Here is a tiny trained network, its code and every weight. The questions are about switching its units off for an input and a class, where a switched-off unit gives its printed mean instead of its output.

import numpy as np


def w(rows, s, z=0):
    codes = np.array(rows[::2]) - 128.0
    scale = np.full(codes.shape[1], s)
    scale[-1] = z or s
    return codes * scale


def f(y):
    return np.maximum(y, 0)


def log_softmax(a):
    a = a - a.max(-1, keepdims=True)
    return a - np.log(np.exp(a).sum(-1, keepdims=True))


def net(x, mask):
    res = np.array(x, float).reshape(1, 5) / 4 @ E
    y = f(res @ A[0][:, :-1].T + A[0][:, -1])
    res = res + np.where(mask, y, B[0][:, -1]) @ B[0][:, :-1]
    return log_softmax(res[-1] @ U[:, :-1].T + U[:, -1])


A, B = {}, {}
E = w([
[85,81,121,77,142,140,165,69,184,87,193,120],'x0',
[241,171,77,106,105,173,101,46,164,90,233,4],'x1',
[11,144,138,38,203,165,125,130,145,166,130,105],'x2',
[137,152,179,134,62,122,72,185,49,135,88,75],'x3',
[159,69,96,86,124,179,174,116,14,182,118,128],'x4',
],0.012)
A[0] = w([
[44,118,154,146,147,87,95,182,95,159,103,164,88],'neuron 1',
[82,156,93,131,145,140,154,188,150,164,100,213,106],'neuron 2',
[121,198,104,142,125,138,113,64,190,52,180,63,242],'neuron 3',
[10,150,195,125,181,113,95,143,168,150,52,171,120],'neuron 4',
[64,66,152,194,113,112,110,120,115,156,109,153,2],'neuron 5',
[193,161,149,109,72,200,62,106,121,112,96,20,170],'neuron 6',
[145,50,30,88,160,143,182,53,77,121,114,175,213],'neuron 7',
[139,89,145,206,175,90,88,109,114,87,96,161,89],'neuron 8',
[125,51,162,198,56,118,111,193,73,189,66,131,31],'neuron 9',
[167,89,123,198,86,49,133,167,112,85,66,176,106],'neuron 10',
[48,31,132,68,196,156,211,126,142,140,142,97,134],'neuron 11',
[181,110,148,255,68,4,162,175,142,94,119,189,140],'neuron 12',
],0.0077,0.0041)
B[0] = w([
[144,141,157,222,102,88,96,183,129,171,70,169,225],'neuron 1',
[75,87,119,151,158,108,108,155,147,135,121,154,202],'neuron 2',
[97,145,103,64,175,176,61,104,169,81,146,66,237],'neuron 3',
[95,57,205,172,107,48,158,182,43,194,119,70,255],'neuron 4',
[144,129,119,165,144,163,112,152,190,92,75,176,174],'neuron 5',
[153,188,125,102,69,229,119,154,120,114,205,40,207],'neuron 6',
[114,37,65,91,210,150,40,98,147,177,168,91,206],'neuron 7',
[161,195,122,110,101,110,144,155,111,124,95,165,170],'neuron 8',
[117,118,70,39,178,154,99,52,108,116,174,118,223],'neuron 9',
[141,161,44,98,110,101,172,59,192,99,104,117,212],'neuron 10',
[73,113,103,100,128,80,196,92,84,221,164,123,224],'neuron 11',
[172,128,2,183,99,43,107,78,196,97,63,127,240],'neuron 12',
],0.0088,0.016)
U = w([
[155,175,181,165,125,177,236,164,135,102,161,247,2],'0',
[95,107,101,65,196,117,152,100,126,166,160,132,150],'1',
[144,148,89,104,165,154,73,92,193,60,138,114,136],'2',
[162,175,99,157,101,99,193,111,154,102,85,159,117],'3',
[148,152,177,119,48,152,115,204,41,144,144,95,179],'4',
[118,123,152,196,143,99,154,213,114,182,95,175,86],'5',
],0.013,0.0065)

Each question gives the input, the list of numbers given to net, and the class t.
The units are the neurons (one row each of A and B). Each row of codes is followed by its name. A weight is (code - 128) times the scale printed after its matrix; where a second scale follows, it is the last column's (A, B and U).
mask holds one flag per neuron, in row order. A switched-off neuron (its flag False) gives its mean, the last column of its row in B, instead of its output. The means were averaged over made-up inputs and are rounded, as every weight is.
A unit's drop is (log p(t) with every unit on - log p(t) with that unit switched off) / (log p(t) with every unit on - log p(t) with every unit switched off).
The circuit of an input: a set's keep is (log p(t) with only the set's units on - log p(t) with every unit switched off) / (log p(t) with every unit on - log p(t) with every unit switched off). Starting from all 12 units, units are removed one at a time, each time the one whose removal leaves the highest keep (on an exact tie, the one counted first), for as long as the keep stays at least 0.8.
circuit, biggest first: the units of the circuit, biggest drop first
most important unit: the unit with the biggest drop
k most important neurons: the k neurons with the biggest drops, biggest first
drop when u is switched off: that unit's drop, to one decimal
input [-2,-6,-7,-8,3], class 3: circuit, biggest first	neuron 12
input [2,-8,5,-1,7], class 5: 2 most important neurons	neuron 1; neuron 4
input [-2,4,1,5,-3], class 4: 4 most important neurons	neuron 12; neuron 6; neuron 10; neuron 9
input [3,-2,-2,6,-4], class 3: 2 most important neurons	neuron 3; neuron 7
input [6,0,0,-4,-6], class 1: 3 most important neurons	neuron 12; neuron 11; neuron 6
input [-8,-1,5,0,4], class 5: 2 most important neurons	neuron 6; neuron 3
input [-5,-7,-3,-1,-6], class 3: 2 most important neurons	neuron 12; neuron 10
input [8,7,6,-6,-2], class 1: 2 most important neurons	neuron 11; neuron 12
input [-4,-4,-3,2,6], class 2: 3 most important neurons	neuron 9; neuron 4; neuron 11
input [2,6,-1,7,3], class 4: 2 most important neurons	neuron 6; neuron 12
input [-5,0,-3,1,3], class 2: 3 most important neurons	neuron 4; neuron 9; neuron 1
input [1,-1,-7,7,5], class 2: drop when neuron 9 is switched off	0.3
input [4,3,7,7,-3], class 4: drop when neuron 12 is switched off	0.4
input [-5,-7,0,2,8], class 1: most important unit	neuron 9
input [0,-8,-5,4,-2], class 3: drop when neuron 10 is switched off	0.2
